Here is a tiny trained network, its code and every weight. The questions are about switching its units off for an input and a class, where a switched-off unit gives its printed mean instead of its output.

import numpy as np


def w(rows, s, z=0):
    codes = np.array(rows[::2]) - 128.0
    scale = np.full(codes.shape[1], s)
    scale[-1] = z or s
    return codes * scale


def f(y):
    return np.maximum(y, 0)


def log_softmax(a):
    a = a - a.max(-1, keepdims=True)
    return a - np.log(np.exp(a).sum(-1, keepdims=True))


def net(x, mask):
    res = np.array(x, float).reshape(1, 8) / 4 @ E
    y = f(res @ A[0][:, :-1].T + A[0][:, -1])
    res = res + np.where(mask, y, B[0][:, -1]) @ B[0][:, :-1]
    return log_softmax(res[-1] @ U[:, :-1].T + U[:, -1])


A, B = {}, {}
E = w([
[136,18,55,50,81,189,179],'x0',
[140,139,152,112,136,150,136],'x1',
[131,129,133,125,125,130,127],'x2',
[213,56,140,238,184,129,174],'x3',
[133,122,141,124,120,130,120],'x4',
[134,132,135,123,127,135,131],'x5',
[122,122,120,136,124,119,125],'x6',
[107,162,104,247,143,251,63],'x7',
],0.017)
A[0] = w([
[182,169,156,124,80,6,205,196],'n1',
[1,203,151,19,48,80,163,254],'n2',
[149,97,51,156,145,195,137,64],'n3',
[71,232,161,146,84,159,44,193],'n4',
[37,197,94,55,72,197,57,173],'n5',
[79,240,161,118,152,44,57,228],'n6',
],0.0092,0.0057)
B[0] = w([
[208,116,167,112,150,75,113,207],'n1',
[102,83,143,21,136,186,21,252],'n2',
[188,111,166,93,79,199,58,174],'n3',
[142,217,116,144,117,112,169,205],'n4',
[44,135,76,137,2,164,196,224],'n5',
[208,231,125,112,130,143,37,219],'n6',
],0.012,0.028)
U = w([
[170,141,130,99,126,165,56,144],'0',
[109,209,105,129,96,108,131,62],'1',
[55,55,127,57,141,128,106,97],'2',
[55,98,93,132,60,148,189,20],'3',
[178,134,184,136,210,43,134,183],'4',
[125,165,159,247,196,148,116,154],'5',
[184,41,103,68,117,76,238,253],'6',
],0.015,0.0039)

Each question gives the input, the list of numbers given to net, and the class t.
The units are the neurons (one row each of A and B). Each row of codes is followed by its name. A weight is (code - 128) times the scale printed after its matrix; where a second scale follows, it is the last column's (A, B and U).
mask holds one flag per neuron, in row order. A switched-off neuron (its flag False) gives its mean, the last column of its row in B, instead of its output. The means were averaged over made-up inputs and are rounded, as every weight is.
A unit's drop is (log p(t) with every unit on - log p(t) with that unit switched off) / (log p(t) with every unit on - log p(t) with every unit switched off).
The circuit of an input: a set's keep is (log p(t) with only the set's units on - log p(t) with every unit switched off) / (log p(t) with every unit on - log p(t) with every unit switched off). Starting from all 6 units, units are removed one at a time, each time the one whose removal leaves the highest keep (on an exact tie, the one counted first), for as long as the keep stays at least 0.8.
circuit, biggest first: the units of the circuit, biggest drop first
unit that matters most: the unit with the biggest drop
top k neurons: the k neurons with the biggest drops, biggest first
drop when u is switched off: that unit's drop, to one decimal
input [0,-8,-1,1,1,4,6,-4], class 4: unit that matters most	n5
input [1,2,7,0,6,0,0,4], class 3: circuit, biggest first	(n6 n2)
input [-2,1,6,1,-7,-3,-4,-5], class 4: circuit, biggest first	(n5 n1)
input [-4,3,8,3,4,7,5,0], class 4: circuit, biggest first	(n2 n5)
input [0,6,-6,7,-1,5,-2,0], class 4: circuit, biggest first	(n5 n2)
input [1,-7,1,-6,-3,-1,8,-2], class 2: circuit, biggest first	(n2 n5)
input [-2,-5,-7,1,7,5,4,-6], class 4: circuit, biggest first	(n1 n5)
input [1,-3,3,5,4,-1,-4,0], class 6: top 2 neurons	(n6 n2)
input [-5,1,-7,-5,-6,2,1,1], class 1: top 3 neurons	(n4 n5 n3)
input [6,-6,8,-6,-5,1,2,0], class 2: top 2 neurons	(n2 n4)
input [0,-1,8,0,-4,3,7,1], class 1: top 4 neurons	(n2 n5 n1 n3)
input [0,-7,-8,2,7,-5,6,6], class 5: top 3 neurons	(n2 n5 n6)
input [0,2,4,-6,-6,-8,-8,6], class 1: top 2 neurons	(n4 n6)
input [2,2,-5,8,3,5,6,-4], class 6: circuit, biggest first	(n6)
input [-7,-4,-8,1,-3,-5,5,5], class 5: top 2 neurons	(n5 n2)
input [7,7,4,5,6,-7,-2,-3], class 6: top 2 neurons	(n2 n6)
input [-1,6,5,4,-1,0,7,6], class 5: top 2 neurons	(n2 n6)
input [-5,-4,-5,5,0,1,2,8], class 5: drop when n2 is switched off	0.5
input [1,1,-1,-2,2,2,0,2], class 3: drop when n6 is switched off	0.2
input [-5,8,-7,4,0,6,-1,-2], class 4: drop when n2 is switched off	0.1
input [-2,-7,-3,6,4,-5,6,3], class 5: drop when n2 is switched off	0.8
input [5,7,3,-7,7,0,2,6], class 3: circuit, biggest first	(n5)
